Below are the code and all the weights of a small trained network. Each question names an input and a class and asks about switching units off, where a switched-off unit gives its printed mean instead of its output.

import numpy as np


def w(rows, s, z=0):
    codes = np.array(rows[::2]) - 128.0
    scale = np.full(codes.shape[1], s)
    scale[-1] = z or s
    return codes * scale


def f(y):
    return y / 2 * (1 + np.tanh(0.7978845608 * (y + 0.044715 * y**3)))


def log_softmax(a):
    a = a - a.max(-1, keepdims=True)
    return a - np.log(np.exp(a).sum(-1, keepdims=True))


def net(x, mask):
    res = np.array(x, float).reshape(1, 5) / 4 @ E
    y = f(res @ A[0][:, :-1].T + A[0][:, -1])
    res = res + np.where(mask, y, B[0][:, -1]) @ B[0][:, :-1]
    return log_softmax(res[-1] @ U[:, :-1].T + U[:, -1])


A, B = {}, {}
E = w([
[76,128,59],'x0',
[203,105,65],'x1',
[128,128,129],'x2',
[129,128,128],'x3',
[134,248,108],'x4',
],0.013)
A[0] = w([
[182,85,180,97],'neuron 1',
[150,164,247,95],'neuron 2',
[153,135,142,103],'neuron 3',
[123,134,81,79],'neuron 4',
[191,127,228,255],'neuron 5',
[34,76,197,156],'neuron 6',
[88,133,137,76],'neuron 7',
[106,146,134,92],'neuron 8',
[230,155,201,143],'neuron 9',
[112,126,132,102],'neuron 10',
[53,65,186,165],'neuron 11',
[136,100,112,80],'neuron 12',
[75,159,161,122],'neuron 13',
[173,180,96,59],'neuron 14',
[167,74,167,98],'neuron 15',
[113,166,165,95],'neuron 16',
[167,159,96,57],'neuron 17',
[78,175,164,118],'neuron 18',
[97,63,113,122],'neuron 19',
[109,116,125,113],'neuron 20',
[55,173,180,147],'neuron 21',
[135,3,116,124],'neuron 22',
[105,120,182,206],'neuron 23',
[98,121,138,96],'neuron 24',
[132,155,206,93],'neuron 25',
],0.022,0.0081)
B[0] = w([
[154,82,70,191],'neuron 1',
[203,174,59,212],'neuron 2',
[115,102,118,137],'neuron 3',
[145,170,125,147],'neuron 4',
[212,113,34,244],'neuron 5',
[83,254,85,234],'neuron 6',
[118,128,157,145],'neuron 7',
[153,132,148,139],'neuron 8',
[76,15,128,218],'neuron 9',
[123,141,136,129],'neuron 10',
[89,233,74,226],'neuron 11',
[120,121,154,144],'neuron 12',
[164,134,184,181],'neuron 13',
[62,143,57,171],'neuron 14',
[167,78,79,189],'neuron 15',
[172,98,148,162],'neuron 16',
[99,157,87,155],'neuron 17',
[194,112,180,187],'neuron 18',
[64,115,148,191],'neuron 19',
[108,133,138,135],'neuron 20',
[194,137,209,212],'neuron 21',
[158,36,234,255],'neuron 22',
[166,184,101,189],'neuron 23',
[112,146,141,140],'neuron 24',
[180,151,90,179],'neuron 25',
],0.056,0.019)
U = w([
[125,179,44,254],'0',
[143,32,130,28],'1',
[72,211,183,54],'2',
[61,64,227,188],'3',
[219,116,143,98],'4',
[88,79,64,132],'5',
[157,155,254,102],'6',
],0.0088,0.0045)

Each question gives the input, the list of numbers given to net, and the class t.
The units are the neurons (one row each of A and B). Each row of codes is followed by its name. A weight is (code - 128) times the scale printed after its matrix; where a second scale follows, it is the last column's (A, B and U).
mask holds one flag per neuron, in row order. A switched-off neuron (its flag False) gives its mean, the last column of its row in B, instead of its output. The means were averaged over made-up inputs and are rounded, as every weight is.
A unit's drop is (log p(t) with every unit on - log p(t) with that unit switched off) / (log p(t) with every unit on - log p(t) with every unit switched off).
The circuit of an input: a set's keep is (log p(t) with only the set's units on - log p(t) with every unit switched off) / (log p(t) with every unit on - log p(t) with every unit switched off). Starting from the 12 units with the biggest drops (on a tie, the unit counted first), units are removed one at a time, each time the one whose removal leaves the highest keep (on an exact tie, the one counted first), for as long as the keep stays at least 0.8.
circuit, biggest first: the units of the circuit, biggest drop first
top k neurons: the k neurons with the biggest drops, biggest first
drop when u is switched off: that unit's drop, to one decimal
input [4,0,-3,-8,3], class 6: top neuron => neuron 5
input [1,8,6,6,0], class 3: circuit, biggest first => neuron 5; neuron 2
input [-8,4,8,-3,2], class 5: circuit, biggest first => neuron 9; neuron 22
input [3,0,-8,5,3], class 6: top 2 neurons => neuron 5; neuron 6
input [0,1,8,4,-2], class 1: top 2 neurons => neuron 6; neuron 2
input [0,2,2,7,4], class 5: top 4 neurons => neuron 6; neuron 22; neuron 11; neuron 2
input [-6,0,-2,-6,-7], class 0: top 2 neurons => neuron 11; neuron 6
input [0,7,-3,3,-7], class 1: top 2 neurons => neuron 15; neuron 1
input [8,7,8,7,1], class 0: top 3 neurons => neuron 9; neuron 22; neuron 4
input [1,5,-1,6,-8], class 3: top 4 neurons => neuron 22; neuron 5; neuron 19; neuron 2
input [-3,-5,-1,-1,0], class 0: top 3 neurons => neuron 22; neuron 6; neuron 11
input [1,4,-8,-5,1], class 0: top 2 neurons => neuron 22; neuron 9
input [-8,1,7,7,4], class 5: drop when neuron 22 is switched off => 0.4
input [-3,1,7,6,-8], class 1: circuit, biggest first => neuron 22
input [4,-3,-3,-7,-1], class 2: drop when neuron 5 is switched off => 0.1
input [1,0,7,-1,3], class 6: drop when neuron 11 is switched off => 0.3
input [-1,2,2,-6,4], class 5: drop when neuron 6 is switched off => 0.3
